Here is a tiny trained network, its code and every weight. The questions are about switching its units off for an input and a class, where a switched-off unit gives its printed mean instead of its output.

import numpy as np


def w(rows, s, z=0):
    codes = np.array(rows[::2]) - 128.0
    scale = np.full(codes.shape[1], s)
    scale[-1] = z or s
    return codes * scale


def norm(h):
    return h / np.sqrt((h * h).mean(-1, keepdims=True) + 1e-5)


def f(y):
    return y / 2 * (1 + np.tanh(0.7978845608 * (y + 0.044715 * y**3)))


def log_softmax(a):
    a = a - a.max(-1, keepdims=True)
    return a - np.log(np.exp(a).sum(-1, keepdims=True))


def net(x, mask):
    res = np.array(x, float).reshape(1, 5) / 4 @ E
    u = 0
    for l in range(3):
        y = f(norm(res) @ A[l][:, :-1].T + A[l][:, -1])
        res = res + np.where(mask[u : u + 5], y, B[l][:, -1]) @ B[l][:, :-1]
        u += 5
    return log_softmax(norm(res)[-1] @ U[:, :-1].T + U[:, -1])


A, B = {}, {}
E = w([
[103,159,89],'x0',
[175,230,217],'x1',
[169,161,88],'x2',
[39,255,83],'x3',
[186,204,71],'x4',
],0.0076)
A[0] = w([
[249,126,48,107],'L0N0',
[53,87,54,108],'L0N1',
[124,131,69,1],'L0N2',
[187,185,64,120],'L0N3',
[104,193,45,103],'L0N4',
],0.02,0.005)
B[0] = w([
[250,88,236,234],'L0N0',
[158,71,22,249],'L0N1',
[180,194,185,145],'L0N2',
[243,171,84,224],'L0N3',
[80,232,71,255],'L0N4',
],0.015,0.0076)
A[1] = w([
[139,171,41,14],'L1N0',
[59,210,103,109],'L1N1',
[36,234,96,54],'L1N2',
[22,251,74,18],'L1N3',
[13,214,234,2],'L1N4',
],0.013,0.0034)
B[1] = w([
[153,112,194,210],'L1N0',
[107,130,121,207],'L1N1',
[51,179,80,227],'L1N2',
[3,231,42,253],'L1N3',
[167,230,208,194],'L1N4',
],0.022,0.0052)
A[2] = w([
[161,151,111,18],'L2N0',
[139,148,217,116],'L2N1',
[75,143,119,43],'L2N2',
[5,159,182,4],'L2N3',
[54,146,135,31],'L2N4',
],0.017,0.0045)
B[2] = w([
[200,109,127,127],'L2N0',
[85,166,148,254],'L2N1',
[156,134,82,158],'L2N2',
[251,102,101,213],'L2N3',
[221,120,81,171],'L2N4',
],0.028,0.0035)
U = w([
[240,182,123,221],'0',
[86,230,2,165],'1',
[112,6,71,197],'2',
[229,71,214,76],'3',
[90,148,209,72],'4',
[61,58,158,1],'5',
[129,169,131,61],'6',
],0.016,0.0084)

Each question gives the input, the list of numbers given to net, and the class t.
The units are the neurons (one row each of A and B). Each row of codes is followed by its name. A weight is (code - 128) times the scale printed after its matrix; where a second scale follows, it is the last column's (A, B and U).
mask holds one flag per neuron, layer by layer. A switched-off neuron (its flag False) gives its mean, the last column of its row in B, instead of its output. The means were averaged over made-up inputs and are rounded, as every weight is.
A unit's drop is (log p(t) with every unit on - log p(t) with that unit switched off) / (log p(t) with every unit on - log p(t) with every unit switched off).
The circuit of an input: a set's keep is (log p(t) with only the set's units on - log p(t) with every unit switched off) / (log p(t) with every unit on - log p(t) with every unit switched off). Starting from the 12 units with the biggest drops (on a tie, the unit counted first), units are removed one at a time, each time the one whose removal leaves the highest keep (on an exact tie, the one counted first), for as long as the keep stays at least 0.8.
units of the circuit, in order: the units of the circuit, biggest drop first
unit that matters most: the unit with the biggest drop
top k neurons: the k neurons with the biggest drops, biggest first
k most important neurons of layer l: the k neurons of layer l with the biggest drops, biggest first
input [-2,3,5,-5,-4], class 3: units of the circuit, in order => [L1N3; L0N4]
input [4,3,5,-6,4], class 3: unit that matters most => L0N0
input [-2,4,0,4,-8], class 0: units of the circuit, in order => [L0N1; L2N3]
input [3,6,7,-5,-8], class 4: 3 most important neurons of layer 0 => [L0N1; L0N4; L0N3]
input [3,3,-7,-7,-2], class 4: top 4 neurons => [L1N3; L1N2; L0N1; L0N4]
input [2,-3,-8,6,-5], class 2: 2 most important neurons of layer 0 => [L0N1; L0N4]
input [0,5,-3,-4,5], class 3: units of the circuit, in order => [L1N3; L0N4; L0N0]
input [6,4,-5,-1,-3], class 4: top 2 neurons => [L0N4; L0N1]
input [0,7,-8,-4,-1], class 4: top 2 neurons => [L0N4; L1N3]
input [-8,-1,7,-4,-8], class 5: 2 most important neurons of layer 2 => [L2N3; L2N4]
input [-8,6,-7,-7,2], class 4: top 2 neurons => [L1N3; L0N1]
input [8,7,-8,-3,1], class 4: 3 most important neurons of layer 0 => [L0N1; L0N4; L0N3]
input [2,4,0,-6,0], class 4: 2 most important neurons of layer 2 => [L2N1; L2N3]
input [-4,-6,3,3,5], class 0: units of the circuit, in order => [L0N0]
input [-7,5,0,-2,-8], class 4: top 2 neurons => [L1N3; L0N1]
input [2,5,5,-8,-7], class 4: top 3 neurons => [L1N3; L0N1; L0N3]
input [-5,7,7,-8,-3], class 3: top 2 neurons => [L1N3; L0N4]
input [4,2,4,1,4], class 0: top 3 neurons => [L0N0; L0N3; L1N3]
input [0,1,-8,-6,5], class 3: top 4 neurons => [L1N3; L0N4; L1N2; L1N4]
input [-2,-1,-8,-4,-2], class 5: unit that matters most => L0N4
input [-8,1,2,-3,-6], class 5: top 4 neurons => [L1N3; L1N2; L0N4; L0N1]
input [-2,-4,4,-1,7], class 0: 2 most important neurons of layer 0 => [L0N3; L0N4]
